Below are the code and all the weights of a small trained network. Each question names an input and a class and asks about switching units off, where a switched-off unit gives its printed mean instead of its output.

import numpy as np


def w(rows, s, z=0):
    codes = np.array(rows[::2]) - 128.0
    scale = np.full(codes.shape[1], s)
    scale[-1] = z or s
    return codes * scale


def f(y):
    return y / 2 * (1 + np.tanh(0.7978845608 * (y + 0.044715 * y**3)))


def log_softmax(a):
    a = a - a.max(-1, keepdims=True)
    return a - np.log(np.exp(a).sum(-1, keepdims=True))


def net(x, mask):
    res = np.array(x, float).reshape(1, 8) / 4 @ E
    y = f(res @ A[0][:, :-1].T + A[0][:, -1])
    res = res + np.where(mask, y, B[0][:, -1]) @ B[0][:, :-1]
    return log_softmax(res[-1] @ U[:, :-1].T + U[:, -1])


A, B = {}, {}
E = w([
[155,130,98,204,127,136,145,124,229,125,156,148],'x0',
[169,107,133,131,132,51,135,201,131,147,113,135],'x1',
[128,128,128,129,128,127,129,127,128,129,128,125],'x2',
[128,127,128,129,128,127,129,126,128,129,128,126],'x3',
[127,127,128,128,128,128,127,128,128,127,128,130],'x4',
[129,129,128,128,128,128,128,128,128,128,128,128],'x5',
[131,128,162,121,10,145,150,143,127,142,138,111],'x6',
[128,125,128,127,128,128,130,127,128,129,128,127],'x7',
],0.013)
A[0] = w([
[151,121,84,235,194,140,144,96,226,123,152,135,153],'neuron 0',
[206,132,144,150,29,61,146,226,153,147,121,129,108],'neuron 1',
[99,146,112,104,227,209,101,52,119,117,128,133,253],'neuron 2',
[181,115,119,118,249,22,129,190,111,134,117,137,192],'neuron 3',
[98,126,183,26,49,112,135,163,47,134,108,115,164],'neuron 4',
[73,129,146,69,144,155,130,85,66,138,106,129,189],'neuron 5',
[118,128,144,128,6,225,146,50,136,128,159,115,160],'neuron 6',
],0.014,0.0053)
B[0] = w([
[194,145,60,212,84,141,121,117,185,156,136,186,252],'neuron 0',
[128,63,206,131,156,172,175,208,156,88,174,179,229],'neuron 1',
[94,105,65,119,178,122,145,54,7,81,161,182,238],'neuron 2',
[103,178,113,108,180,28,112,171,157,153,79,61,235],'neuron 3',
[178,111,138,48,54,92,82,128,68,154,132,116,231],'neuron 4',
[73,136,131,140,141,171,11,157,162,63,157,110,205],'neuron 5',
[93,156,175,153,97,197,178,66,162,159,75,61,245],'neuron 6',
],0.017,0.019)
U = w([
[64,100,98,100,197,120,82,119,62,41,199,158,254],'0',
[101,154,161,95,62,175,86,78,102,139,102,62,152],'1',
[173,137,55,174,104,145,133,48,88,133,175,203,171],'2',
[109,180,150,191,116,175,220,88,206,187,54,95,101],'3',
[68,176,137,66,177,57,117,149,96,155,53,18,205],'4',
[255,62,168,69,76,94,129,182,102,169,166,149,76],'5',
[178,174,95,167,147,74,95,181,215,188,98,133,37],'6',
[120,59,175,169,153,193,183,175,170,54,214,191,31],'7',
],0.0049,0.0014)

Each question gives the input, the list of numbers given to net, and the class t.
The units are the neurons (one row each of A and B). Each row of codes is followed by its name. A weight is (code - 128) times the scale printed after its matrix; where a second scale follows, it is the last column's (A, B and U).
mask holds one flag per neuron, in row order. A switched-off neuron (its flag False) gives its mean, the last column of its row in B, instead of its output. The means were averaged over made-up inputs and are rounded, as every weight is.
A unit's drop is (log p(t) with every unit on - log p(t) with that unit switched off) / (log p(t) with every unit on - log p(t) with every unit switched off).
The circuit of an input: a set's keep is (log p(t) with only the set's units on - log p(t) with every unit switched off) / (log p(t) with every unit on - log p(t) with every unit switched off). Starting from all 7 units, units are removed one at a time, each time the one whose removal leaves the highest keep (on an exact tie, the one counted first), for as long as the keep stays at least 0.8.
circuit, biggest first: the units of the circuit, biggest drop first
most important unit: the unit with the biggest drop
top k neurons: the k neurons with the biggest drops, biggest first
drop when u is switched off: that unit's drop, to one decimal
input [-1,6,5,7,1,-7,-5,1], class 4: top 2 neurons : [neuron 3; neuron 0]
input [1,2,-3,5,-7,2,-3,-3], class 6: most important unit : neuron 6
input [8,-1,3,1,6,-4,-7,6], class 2: top 2 neurons : [neuron 2; neuron 0]
input [4,1,0,-5,0,-6,-6,0], class 6: circuit, biggest first : [neuron 3; neuron 0]
input [1,1,4,-3,6,6,8,2], class 7: top 4 neurons : [neuron 1; neuron 3; neuron 6; neuron 0]
input [0,3,2,-8,7,4,3,-5], class 5: top 3 neurons : [neuron 5; neuron 2; neuron 6]
input [7,1,-5,5,-4,-7,2,1], class 7: top 2 neurons : [neuron 3; neuron 1]
input [1,4,1,7,-2,-7,0,-8], class 6: top 4 neurons : [neuron 2; neuron 6; neuron 3; neuron 4]
input [1,3,6,-4,-5,2,-8,4], class 6: top 4 neurons : [neuron 3; neuron 0; neuron 6; neuron 4]
input [4,-1,-8,8,-6,-7,-1,-6], class 2: top 2 neurons : [neuron 3; neuron 6]
input [0,1,-3,7,-2,-5,8,8], class 5: top 3 neurons : [neuron 4; neuron 1; neuron 5]
input [-8,1,6,2,-3,6,-4,-6], class 4: top 3 neurons : [neuron 3; neuron 1; neuron 0]
input [-3,1,1,-4,-8,-1,0,-4], class 4: top 4 neurons : [neuron 0; neuron 1; neuron 2; neuron 6]
input [1,-1,-4,-4,0,4,-2,-8], class 2: most important unit : neuron 1
input [2,1,-2,0,-8,6,8,7], class 7: top 3 neurons : [neuron 1; neuron 3; neuron 0]
input [3,4,7,-8,4,6,3,3], class 7: top 2 neurons : [neuron 1; neuron 4]
input [2,6,-4,-1,5,-1,-5,8], class 6: drop when neuron 1 is switched off : 0.0
input [5,3,7,-8,4,-3,-5,5], class 6: drop when neuron 3 is switched off : 0.1
input [6,-1,-7,4,-5,-5,-7,3], class 2: drop when neuron 2 is switched off : 2.2
input [-3,2,7,-1,3,1,0,-4], class 4: most important unit : neuron 0
